Rows and roughly how far along a hidden order each lies, from 0 to 20:
In the rows, zero is written as 128.
[118, 103, 129, 134, 81, 168, 167, 128, 154, 126, 106, 125, 125, 143, 101, 179, 120]
5
[94, 113, 141, 136, 101, 107, 155, 130, 102, 134, 124, 127, 139, 102, 134, 116, 129]
10
[69, 132, 127, 148, 128, 96, 104, 125, 114, 137, 122, 118, 142, 112, 84, 53, 109]
15
[154, 99, 139, 129, 103, 153, 163, 150, 109, 124, 116, 128, 126, 140, 125, 147, 132]
0
[99, 128, 147, 137, 119, 62, 155, 147, 96, 135, 126, 110, 142, 109, 121, 56, 127]
7
[77, 127, 128, 140, 111, 98, 97, 138, 102, 133, 125, 126, 140, 121, 96, 50, 111]
19
[95, 117, 129, 137, 99, 115, 119, 136, 120, 128, 111, 131, 134, 137, 102, 80, 115]
19
[114, 106, 143, 126, 96, 124, 162, 132, 101, 135, 122, 129, 137, 108, 137, 128, 130]
6
[103, 119, 122, 137, 91, 148, 151, 132, 142, 132, 115, 114, 133, 118, 82, 114, 118]
2
[99, 110, 130, 139, 115, 97, 148, 119, 122, 132, 115, 110, 134, 137, 114, 125, 118]
16
[115, 108, 138, 137, 107, 110, 171, 122, 111, 123, 117, 133, 127, 144, 127, 121, 121]
20
[118, 101, 135, 132, 113, 87, 167, 112, 128, 133, 121, 111, 128, 141, 127, 153, 120]
15
[78, 124, 134, 134, 128, 29, 101, 147, 109, 137, 138, 107, 141, 105, 121, 59, 117]
18
[126, 107, 131, 132, 84, 156, 153, 136, 114, 132, 117, 127, 131, 120, 109, 127, 125]
4
[101, 116, 139, 139, 115, 95, 152, 142, 105, 126, 106, 121, 135, 134, 120, 88, 126]
14
[84, 116, 128, 138, 129, 93, 115, 145, 132, 134, 120, 123, 144, 111, 101, 69, 123]
0
[101, 108, 123, 135, 132, 68, 155, 123, 108, 132, 137, 109, 141, 101, 132, 115, 127]
10
[134, 102, 136, 135, 108, 101, 123, 140, 103, 129, 134, 120, 133, 123, 120, 104, 117]
16
[159, 89, 131, 133, 78, 201, 188, 133, 162, 118, 98, 139, 129, 147, 88, 183, 125]
0
[128, 105, 137, 139, 119, 116, 139, 142, 121, 126, 116, 111, 136, 135, 110, 119, 130]
1
[121, 109, 138, 135, 91, 158, 170, 152, 134, 115, 94, 144, 132, 153, 104, 103, 128]
3
[105, 99, 130, 128, 98, 113, 147, 140, 137, 123, 123, 141, 136, 116, 133, 134, 131]
8
[102, 117, 128, 134, 104, 100, 151, 149, 133, 126, 122, 130, 138, 110, 102, 80, 123]
6
[99, 115, 133, 135, 114, 121, 135, 150, 130, 128, 102, 140, 136, 134, 107, 88, 124]
2
[116, 110, 139, 130, 109, 94, 168, 151, 122, 125, 121, 129, 137, 120, 114, 74, 128]
4
[101, 116, 135, 137, 108, 108, 158, 124, 125, 130, 117, 128, 131, 134, 108, 120, 116]
14
[88, 108, 132, 136, 111, 77, 119, 129, 132, 142, 125, 112, 138, 117, 118, 115, 118]
14
[108, 106, 143, 134, 96, 111, 142, 135, 134, 134, 120, 120, 135, 114, 123, 143, 124]
6
[69, 117, 132, 141, 116, 82, 153, 139, 103, 127, 129, 119, 143, 107, 124, 97, 127]
15
[119, 95, 126, 136, 107, 127, 147, 124, 125, 125, 104, 115, 132, 146, 114, 110, 124]
15
[81, 108, 138, 136, 109, 81, 146, 137, 115, 126, 130, 126, 138, 105, 141, 121, 131]
12
[100, 125, 141, 132, 115, 49, 155, 144, 97, 140, 136, 100, 138, 92, 117, 89, 125]
3
[107, 110, 134, 136, 100, 107, 127, 137, 111, 127, 120, 138, 132, 133, 113, 107, 116]
20
[114, 108, 133, 130, 97, 139, 150, 138, 113, 136, 122, 117, 133, 111, 114, 133, 126]
1
[93, 113, 136, 142, 122, 98, 109, 133, 132, 138, 124, 109, 140, 109, 102, 106, 114]
13
[88, 124, 137, 143, 124, 106, 123, 141, 122, 131, 120, 111, 143, 96, 98, 90, 124]
6
[80, 112, 143, 134, 117, 55, 144, 138, 113, 131, 136, 120, 140, 96, 149, 112, 132]
10
[109, 122, 140, 137, 92, 119, 162, 142, 111, 129, 114, 123, 138, 118, 104, 86, 126]
6
[115, 117, 127, 139, 101, 118, 159, 141, 115, 125, 122, 110, 130, 133, 116, 165, 128]
10
[90, 120, 128, 147, 113, 134, 134, 140, 122, 126, 94, 122, 136, 137, 96, 86, 122]
9
[115, 119, 146, 136, 86, 143, 169, 138, 128, 127, 111, 128, 136, 119, 104, 116, 126]
4
[99, 178, 206, 120, 55, 153, 242, 244, 37, 90, 119, 255, 128, 108, 144, 1, 127]
10
[106, 98, 129, 133, 116, 71, 117, 119, 137, 140, 115, 101, 133, 133, 127, 136, 121]
16
[82, 116, 125, 137, 104, 108, 121, 145, 130, 125, 126, 140, 142, 107, 109, 92, 124]
11
[128, 99, 139, 135, 123, 85, 139, 133, 124, 133, 131, 103, 137, 112, 123, 132, 121]
12
[119, 116, 138, 126, 95, 103, 171, 148, 105, 127, 122, 129, 130, 121, 120, 106, 125]
9
[114, 108, 126, 131, 98, 98, 171, 139, 119, 122, 128, 118, 130, 117, 117, 137, 127]
9
[103, 111, 128, 132, 98, 96, 136, 145, 111, 129, 126, 125, 135, 123, 108, 97, 119]
14
[126, 112, 136, 141, 122, 100, 119, 136, 102, 132, 130, 120, 138, 114, 108, 101, 116]
14
[114, 112, 134, 130, 106, 108, 166, 138, 129, 131, 125, 108, 135, 111, 101, 122, 125]
1
[117, 110, 138, 137, 101, 117, 147, 133, 136, 130, 119, 125, 134, 117, 107, 123, 118]
8
[127, 105, 136, 129, 77, 172, 174, 142, 145, 121, 96, 152, 124, 156, 111, 172, 127]
4
[110, 105, 122, 133, 94, 129, 142, 145, 135, 124, 126, 128, 133, 125, 108, 127, 123]
13
[104, 117, 135, 133, 122, 79, 153, 141, 123, 135, 128, 110, 140, 100, 102, 93, 122]
0
[100, 110, 130, 136, 107, 131, 138, 140, 130, 133, 110, 117, 133, 136, 110, 128, 125]
0
[115, 104, 129, 138, 85, 170, 133, 135, 152, 124, 106, 147, 130, 143, 94, 133, 115]
17
[112, 105, 129, 142, 118, 113, 119, 131, 130, 134, 126, 111, 136, 119, 104, 115, 116]
13

Next part:
[132, 95, 125, 135, 119, 126, 94, 138, 124, 148, 143, 124, 135, 125, 130, 142, 142, 129, 135, 123, 165, 110, 117, 152, 127, 164, 105, 123, 100, 161, 104, 122, 152, 116, 125, 114, 136, 50, 105, 105, 128, 111, 139, 116, 148, 125, 140, 99, 117, 140, 131, 123, 121, 116, 160, 135, 149, 141, 115, 151, 83, 137, 133, 155, 125, 165, 127, 123, 112, 127, 148, 143, 134, 109, 127, 135, 136, 147, 158, 134, 107, 127, 130, 128, 129, 120, 150, 146, 130, 102, 102, 118, 136, 144, 171, 100, 121, 130, 136, 134, 134, 107, 87, 128, 131, 165, 114, 150, 147, 123, 140, 114, 125, 142, 81, 155, 155, 138, 115, 122, 123, 123, 114, 131, 186, 129, 146, 76, 115]
0
[133, 119, 117, 131, 103, 127, 109, 116, 151, 116, 141, 121, 124, 153, 125, 158, 80, 122, 117, 126, 155, 149, 129, 109, 79, 130, 136, 172, 96, 143, 141, 142, 164, 155, 131, 107, 123, 149, 87, 135, 120, 137, 135, 91, 129, 162, 138, 70, 139, 138, 128, 98, 112, 145, 121, 121, 106, 172, 142, 158, 109, 92, 127, 118, 103, 137, 111, 128, 142, 122, 149, 149, 133, 137, 130, 131, 129, 138, 100, 142, 93, 130, 122, 118, 130, 132, 112, 157, 118, 127, 136, 99, 122, 115, 159, 158, 152, 129, 100, 112, 118, 150, 88, 146, 116, 158, 159, 142, 136, 162, 124, 97, 113, 104, 107, 113, 106, 121, 119, 125, 169, 137, 100, 145, 188, 135, 127, 162, 130]
0
[125, 129, 129, 108, 146, 110, 144, 129, 95, 121, 130, 140, 99, 117, 105, 87, 169, 129, 209, 130, 163, 90, 139, 144, 136, 160, 157, 96, 71, 98, 134, 71, 145, 128, 103, 148, 127, 104, 123, 129, 154, 125, 137, 150, 118, 174, 125, 127, 125, 117, 152, 117, 127, 138, 114, 131, 131, 136, 141, 189, 128, 119, 127, 121, 107, 124, 131, 99, 133, 124, 177, 130, 48, 164, 98, 108, 182, 130, 150, 107, 121, 130, 150, 106, 159, 121, 135, 109, 219, 107, 114, 106, 159, 71, 182, 124, 197, 122, 164, 118, 131, 187, 117, 149, 169, 126, 174, 121, 145, 131, 106, 118, 138, 162, 162, 162, 132, 163, 117, 113, 172, 112, 152, 146, 201, 126, 160, 99, 120]
20
[146, 81, 145, 146, 100, 115, 121, 138, 110, 142, 137, 121, 134, 86, 165, 100, 145, 150, 177, 127, 146, 155, 138, 128, 97, 131, 127, 79, 185, 222, 117, 70, 99, 200, 154, 158, 148, 141, 94, 128, 123, 120, 147, 150, 138, 107, 129, 105, 156, 119, 156, 117, 110, 149, 106, 138, 117, 168, 101, 141, 104, 78, 127, 126, 154, 149, 134, 128, 128, 129, 119, 116, 177, 108, 139, 108, 183, 137, 104, 127, 123, 129, 132, 104, 173, 115, 148, 140, 119, 117, 125, 102, 125, 138, 145, 165, 112, 159, 102, 131, 132, 132, 132, 121, 127, 126, 130, 146, 120, 146, 138, 122, 86, 71, 78, 64, 123, 160, 114, 130, 176, 65, 123, 149, 126, 150, 120, 132, 115]
0
[126, 151, 124, 114, 142, 127, 142, 115, 107, 120, 131, 109, 138, 155, 131, 113, 145, 143, 142, 160, 117, 134, 118, 126, 136, 129, 141, 108, 127, 134, 112, 91, 153, 116, 112, 133, 128, 106, 147, 143, 132, 122, 105, 157, 131, 143, 129, 147, 132, 117, 134, 147, 115, 126, 124, 131, 126, 97, 111, 129, 165, 122, 124, 106, 133, 105, 129, 104, 138, 121, 175, 126, 129, 134, 110, 143, 175, 136, 159, 132, 104, 161, 164, 117, 125, 93, 151, 135, 116, 178, 139, 102, 153, 148, 158, 101, 157, 98, 148, 122, 126, 161, 168, 125, 121, 91, 128, 70, 135, 157, 145, 126, 125, 157, 137, 125, 101, 116, 130, 102, 138, 129, 96, 113, 140, 126, 101, 129, 107]
0
[130, 128, 120, 119, 135, 118, 125, 133, 121, 132, 125, 127, 127, 129, 122, 114, 155, 128, 144, 126, 142, 107, 134, 126, 128, 122, 115, 130, 118, 125, 136, 115, 124, 132, 110, 127, 125, 121, 127, 126, 131, 113, 138, 131, 125, 117, 136, 119, 131, 121, 139, 124, 122, 122, 166, 122, 158, 119, 126, 131, 102, 131, 126, 118, 137, 122, 123, 127, 126, 130, 120, 141, 124, 125, 121, 128, 123, 138, 149, 121, 118, 126, 155, 116, 159, 125, 116, 143, 130, 106, 124, 126, 131, 123, 150, 117, 146, 130, 138, 126, 129, 142, 96, 141, 140, 140, 132, 124, 141, 132, 134, 115, 140, 132, 125, 135, 151, 126, 133, 123, 116, 146, 120, 139, 142, 127, 128, 92, 126]
0
[135, 120, 129, 162, 120, 124, 129, 138, 92, 144, 138, 106, 127, 124, 129, 86, 133, 130, 118, 119, 159, 97, 126, 143, 118, 149, 169, 107, 192, 153, 128, 104, 131, 165, 153, 124, 142, 134, 167, 155, 134, 141, 154, 121, 110, 128, 122, 50, 157, 106, 152, 114, 119, 147, 154, 126, 126, 102, 137, 107, 123, 148, 121, 138, 124, 137, 111, 134, 137, 133, 113, 137, 94, 123, 108, 139, 141, 113, 150, 123, 143, 149, 129, 92, 116, 147, 91, 131, 88, 158, 99, 147, 129, 138, 125, 147, 183, 159, 142, 151, 154, 147, 159, 143, 137, 96, 108, 133, 141, 127, 122, 113, 133, 131, 103, 132, 132, 176, 105, 119, 87, 118, 165, 111, 96, 131, 89, 115, 114]
0
[129, 196, 120, 106, 124, 107, 161, 143, 147, 101, 92, 126, 123, 140, 124, 111, 196, 116, 97, 137, 140, 95, 51, 136, 115, 131, 185, 85, 205, 204, 131, 126, 46, 159, 126, 95, 156, 120, 154, 158, 148, 140, 116, 93, 124, 115, 112, 1, 143, 133, 170, 105, 123, 135, 117, 135, 156, 127, 114, 169, 145, 125, 132, 137, 120, 68, 121, 110, 111, 109, 161, 93, 157, 118, 162, 154, 170, 135, 202, 125, 115, 127, 147, 125, 99, 119, 86, 110, 169, 125, 131, 111, 117, 129, 212, 94, 144, 92, 138, 154, 126, 157, 23, 155, 118, 82, 131, 97, 130, 134, 149, 171, 136, 51, 213, 128, 83, 195, 107, 103, 15, 138, 75, 118, 100, 129, 146, 90, 94]
0
[127, 146, 134, 142, 125, 119, 115, 126, 123, 131, 127, 132, 136, 131, 128, 136, 116, 127, 144, 146, 136, 109, 114, 130, 119, 135, 117, 126, 117, 150, 126, 129, 130, 172, 137, 126, 142, 76, 97, 123, 130, 127, 140, 132, 132, 107, 120, 114, 144, 137, 130, 118, 117, 130, 151, 132, 140, 150, 122, 145, 104, 137, 121, 153, 122, 127, 142, 114, 120, 124, 147, 126, 142, 126, 126, 122, 141, 141, 143, 123, 129, 136, 144, 124, 156, 132, 124, 140, 117, 106, 118, 101, 125, 126, 158, 136, 128, 120, 106, 138, 125, 142, 80, 142, 130, 159, 137, 131, 126, 119, 127, 131, 138, 134, 110, 120, 144, 154, 124, 113, 139, 113, 112, 140, 169, 126, 136, 99, 122]
0
[129, 127, 135, 130, 122, 134, 130, 117, 113, 125, 129, 119, 134, 145, 130, 130, 130, 132, 123, 138, 165, 117, 132, 121, 117, 122, 116, 118, 132, 131, 119, 114, 120, 109, 109, 135, 123, 135, 127, 143, 123, 142, 114, 123, 122, 126, 125, 106, 129, 132, 136, 124, 125, 127, 113, 131, 124, 145, 115, 145, 147, 120, 121, 138, 111, 117, 122, 123, 123, 130, 137, 125, 139, 116, 140, 128, 121, 136, 125, 132, 115, 141, 130, 143, 114, 144, 130, 123, 123, 149, 116, 113, 130, 123, 135, 122, 125, 122, 129, 118, 132, 132, 114, 128, 109, 108, 131, 136, 122, 120, 123, 130, 119, 136, 145, 127, 123, 113, 130, 132, 128, 121, 116, 136, 120, 130, 123, 139, 131]
0
